Here are made-up objects, facts about them, and rows of numbers that follow some of those facts. Name the object behind each unnamed row.

Named rows:
[-40  26 -19  11 -52 -33 -29 -44  18  12  -8  27   2   0  25   1  21   7
  40  -4  27] : Q989
[-36  31  37  10 -28 -31 -61 -14 -16  -5  -6   6  -9  25  16   4  36  29
  36  31  17] : Q816
[-40  -3  15  23 -28 -47 -48 -32  -1  11   5  23 -24  39  16 -19  16  13
  21  24   2] : Q144
[  8   6   2   2 -11 -16 -23 -53 -10  12  11  41 -48  18  -6  17   3  20
   6 -10  19] : Q974
[ 11  24  17   1  -9 -31 -10 -29  -9  25   9  44  -7   3  50   2  24  46
   3  -1  -8] : Q239
[ 19   1  16   7  -9 -25 -26 -56 -26  10  11  38 -34  17 -14  18  17  37
  -6 -11  16] : Q284
[-13  14   8   6 -31 -20 -39 -39 -15   4  10  39  10   7  32 -25  37  44
  28   7  17] : Q927
[  5   8  13   9 -30 -26 -32 -64 -31  -9  13  31 -34  -6  -5   4  11   2
  15 -12  32] : Q689
[-21  16   7  14 -48 -36 -33 -42 -10  17   9  41   3   9  13   0  39  36
  21  -6  13] : Q977
[ 13  22  15   9 -26 -24 -49 -32 -30  -9  14  37 -46   4 -27  36  -4 -11
   9  -6  19] : Q54
[-31  31 -21   9 -53 -13 -17 -53   2  -2  -5  39  35 -19  16  -4  24  -2
  44  13  32] : Q95
[-36 -15  26  39   6 -49 -56 -29 -14  11   4  29  -4  49  21 -37   8  18
  47  35  23] : Q613
[-14  23   9  15 -41 -37 -33 -39  -2  10   9  36  10   9  16  -2  35  38
  30  -2  17] : Q148
[ 13   2  16  -3 -10 -13 -22 -54 -40  12  13  24 -25  20  -9  -2  12  37
   1  -9  17] : Q620
[-65   3   1 -11 -33 -46 -33 -27 -26 -12  -5  -7  24  36  44 -13  16  40
  16   8   1] : Q152
[ -8  31   8   0 -11 -30 -21 -16 -20   8   8  30 -25  21  39  14  19  23
 -18  27 -18] : Q378
[-14  41 -19  -7 -19  -8  -3 -45  -1  -7   2  54  15 -13  39  31   6  13
  14   9  11] : Q857
[-28  30  -2  -2 -47 -36 -49 -14  11  27  11  39 -13  -5  21   3  13  14
  32  -9  13] : Q647
[-20  16   7  -3 -40 -21 -27 -39 -11   8  10  32  11  14  20 -14  37  35
  28   8   7] : Q462
[-25  25   8  15 -49 -38 -52 -22 -21  18   3   9  -4  19  17 -16  25  -1
   1  28   9] : Q375
[ 13  -5  27   9 -17 -34 -11 -56  -9  11   4  46 -34  21 -14  32  14  43
  -8  -3  14] : Q904
[ -9  19  12   5 -39 -33 -33 -36  -3  12   4  34   3   0  28 -16  35  35
  32  -1  14] : Q203
[-31  -1  22  28 -22 -44 -19 -60  21  19   4  47   1  66   2  -8   2   0
  31  15  -6] : Q350
[-14  19   7   1 -44 -32 -24 -43 -12  20   3  30  18  17  25 -16  37  34
  28   1  11] : Q123

Facts:
ε: belongs to class; β: refers to; Π: uses; Δ: is of sort
Q123 (ε lebar) (Δ 258)
Q125 (Δ 986)
Q134 (Δ 986)
Q136 (ε brime) (β Q984 Q235 Q330) (Δ 575)
Q142 (Δ 986)
Q144 (ε bekla) (β Q613) (Δ 258)
Q148 (ε brime) (Δ 258)
Q150 (ε saflosun) (Π Q144 Q787) (Δ 575)
Q152 (ε bekla) (β Q219) (Δ 258)
Q163 (ε bekla) (Π Q99 Q541 Q965) (Δ 258)
Q164 (Δ 258)
Q174 (ε drusom) (Δ 258)
Q176 (ε drusom) (β Q402) (Δ 258)
Q18 (ε drusom) (β Q335) (Δ 986)
Q187 (β Q777 Q99) (Δ 258)
Q189 (ε bekla) (Π Q777 Q784 Q462 Q977 Q136) (Δ 986)
Q201 (Δ 258)
Q203 (Δ 258)
Q219 (ε kesum) (β Q229 Q857) (Δ 258)
Q229 (β Q816) (Π Q620 Q663) (Δ 258)
Q235 (ε droskuvok) (β Q219) (Δ 258)
Q239 (Δ 986)
Q240 (ε bekla) (β Q794 Q777) (Δ 258)
Q284 (ε brime) (Δ 575)
Q289 (ε drusom) (Δ 986)
Q294 (ε lebar) (Π Q530 Q813) (Δ 986)
Q330 (ε bekla) (β Q816) (Δ 258)
Q334 (ε droskuvok) (β Q530 Q803) (Δ 258)
Q335 (ε droskuvok) (β Q219) (Π Q350) (Δ 575)
Q340 (ε bekla) (Π Q917 Q990) (Δ 575)
Q350 (ε droskuvok) (β Q152 Q613) (Δ 258)
Q353 (ε saflosun) (Δ 258)
Q367 (ε brime) (β Q731 Q787 Q330 Q378) (Δ 986)
Q375 (β Q99 Q201) (Δ 258)
Q378 (ε bekla) (β Q201) (Δ 986)
Q39 (ε bekla) (β Q857) (Δ 575)
Q397 (ε bekla) (Δ 258)
Q398 (ε bekla) (β Q613 Q99 Q803) (Π Q803 Q240 Q933) (Δ 575)
Q402 (ε saflosun) (Δ 258)
Q404 (ε bekla) (Δ 258)
Q426 (ε kesum) (Δ 986)
Q462 (ε lebar) (Δ 258)
Q485 (ε saflosun) (Δ 575)
Q517 (ε kesum) (Δ 986)
Q530 (ε drusom) (β Q777) (Δ 258)
Q54 (ε drusom) (β Q934 Q174) (Π Q700 Q164) (Δ 575)
Q541 (Δ 986)
Q555 (β Q613 Q330) (Δ 258)
Q591 (β Q736 Q530 Q235 Q174) (Π Q397) (Δ 575)
Q599 (ε droskuvok) (Δ 258)
Q613 (ε saflosun) (β Q777 Q663) (Δ 258)
Q62 (ε drusom) (β Q235 Q764) (Δ 258)
Q620 (ε lebar) (Δ 575)
Q624 (ε droskuvok) (Π Q136) (Δ 986)
Q647 (ε drusom) (Π Q903 Q240 Q730 Q965) (Δ 258)
Q663 (Δ 986)
Q666 (ε bekla) (Π Q350) (Δ 575)
Q685 (ε lebar) (Π Q142 Q700) (Δ 575)
Q689 (ε saflosun) (Π Q777 Q761 Q917 Q700) (Δ 575)
Q690 (Δ 575)
Q700 (ε drusom) (β Q176) (Δ 258)
Q726 (β Q530 Q591) (Δ 575)
Q730 (Δ 575)
Q731 (β Q39) (Δ 258)
Q736 (ε drusom) (Δ 986)
Q761 (ε saflosun) (Δ 986)
Q764 (ε brime) (Π Q164) (Δ 575)
Q774 (ε drusom) (β Q984 Q965) (Δ 986)
Q777 (ε brime) (β Q794) (Δ 575)
Q784 (ε brime) (Δ 258)
Q787 (ε drusom) (Δ 258)
Q790 (ε bekla) (Π Q794 Q334 Q18 Q136 Q927 Q599) (Δ 258)
Q791 (ε saflosun) (Δ 986)
Q794 (ε brime) (β Q402) (Δ 575)
Q803 (ε saflosun) (β Q99) (Δ 986)
Q807 (ε droskuvok) (Δ 986)
Q813 (ε drusom) (Δ 575)
Q816 (β Q700) (Δ 258)
Q819 (ε drusom) (β Q340) (Π Q613 Q803) (Δ 986)
Q820 (ε bekla) (Π Q736 Q774 Q426) (Δ 258)
Q825 (Δ 986)
Q826 (ε kesum) (Δ 258)
Q857 (ε brime) (Π Q791) (Δ 986)
Q87 (ε saflosun) (β Q330) (Π Q152 Q826 Q777 Q18 Q144) (Δ 575)
Q903 (ε kesum) (Δ 258)
Q904 (ε droskuvok) (Δ 575)
Q917 (Δ 258)
Q92 (ε bekla) (Π Q813 Q462 Q927) (Δ 575)
Q927 (ε saflosun) (Δ 258)
Q933 (ε drusom) (Δ 575)
Q934 (ε kesum) (β Q240) (Π Q794) (Δ 258)
Q949 (ε bekla) (Δ 986)
Q95 (ε lebar) (Π Q791 Q917) (Δ 258)
Q952 (ε lebar) (Δ 258)
Q965 (ε bekla) (β Q530) (Δ 575)
Q974 (ε bekla) (Π Q239 Q730 Q235) (Δ 575)
Q977 (ε brime) (Δ 258)
Q984 (ε drusom) (β Q152) (Π Q599) (Δ 986)
Q989 (ε bekla) (Π Q240 Q485 Q917) (Δ 258)
Q99 (Δ 575)
Q990 (ε kesum) (Δ 258)

Rows to name:
[  6  21  12   0  -7 -31 -15 -41 -19   4  16  40  -8   2  48  -8  27  50
  10   3  -3]  Q761
[-15  25  27   8  -3 -33 -30 -21 -21  10   9  35 -15  27  34  30   8  35
  -7  21  -6]  Q367
[-21  24   0  -7 -41 -32 -15 -21  14  17   9  71 -20   3  44  32  13  27
 -18  12 -20]  Q624
[-48  18  48  15 -18 -36 -64 -34  -4  -2   0   6 -24  44  14   4  24  25
  40  40  18]  Q330
[ 22   1  13  -2  -9 -23 -32 -33 -28  17  13  39 -52  11 -17  13  15  35
 -11 -16   7]  Q933
[-19  13   2  26 -29 -33 -47 -14 -13  11  -4  19   0  21   8 -13  27   3
  16  35  10]  Q187
[-24  16  -5  13 -49 -41 -22 -47  -3  -3 -11  23  24 -20  16  -9  43  23
  36  -2  37]  Q917
[  1  21  11   8 -22 -34   3 -35  10  21   0  62  -6   8  38  29  20  54
  -8   7  -7]  Q807
[  1   7 -12   6 -20 -19 -18 -63 -10   1  -2  33 -36  -2 -17  19  15   4
   3  -1  34]  Q340
[-45   6 -24  43  20 -28 -35  -8   8  13 -18  25  -7  25  -3  -6  25  20
  52  24  26]  Q240
[ -9  34  12   5 -21 -44 -52  -4 -38  29  16  16 -21  25  46  -6  -2  15
 -39  36 -13]  Q803
[ 23  -3  19   4   3 -22 -30 -59 -39   3  13  29 -27  11  -6  -5  19  46
   5  -8  25]  Q485
[-26  14   6  15 -49 -34 -19 -36  12  16   3  52   0  11  15   7  36  41
   7   6   4]  Q599
[-34   2  42  19 -23 -50 -62 -29  -8   5   0  18  -6  39  18 -19  16  19
  29  26  14]  Q555
[-14  27 -11 -10 -36 -21 -14 -28   1   4  18  65 -33   2  44  15  18  20
 -18   6 -17]  Q189
[-23 -11  30   7 -14 -33 -52 -33 -55  -8  14  24 -50  36 -20  32   5  38
 -36  23   5]  Q136
[ 15  26  16   0 -35 -23 -25 -54 -29  14  18  30 -33  12 -13  14   1   4
  18 -18  25]  Q685
[ -3   2   9  -1   2 -19 -27 -47 -38  -7  -1   3 -34  29 -12  23  17  30
  -8  10  10]  Q39
[-51  36  27   1 -38 -25 -65 -22  -9  -3   1  11  -1  18  20  11  17  16
  37  26  22]  Q229
[-57  10   5 -15 -32 -41 -35 -29 -29 -17  -6  -8  28  23  49  -8  28  46
  14  10  14]  Q219
[ 26   5   5  -8  -4   1 -29 -39 -25  -1   7  58 -43   0 -18  17  15  24
  -8  -3  10]  Q813

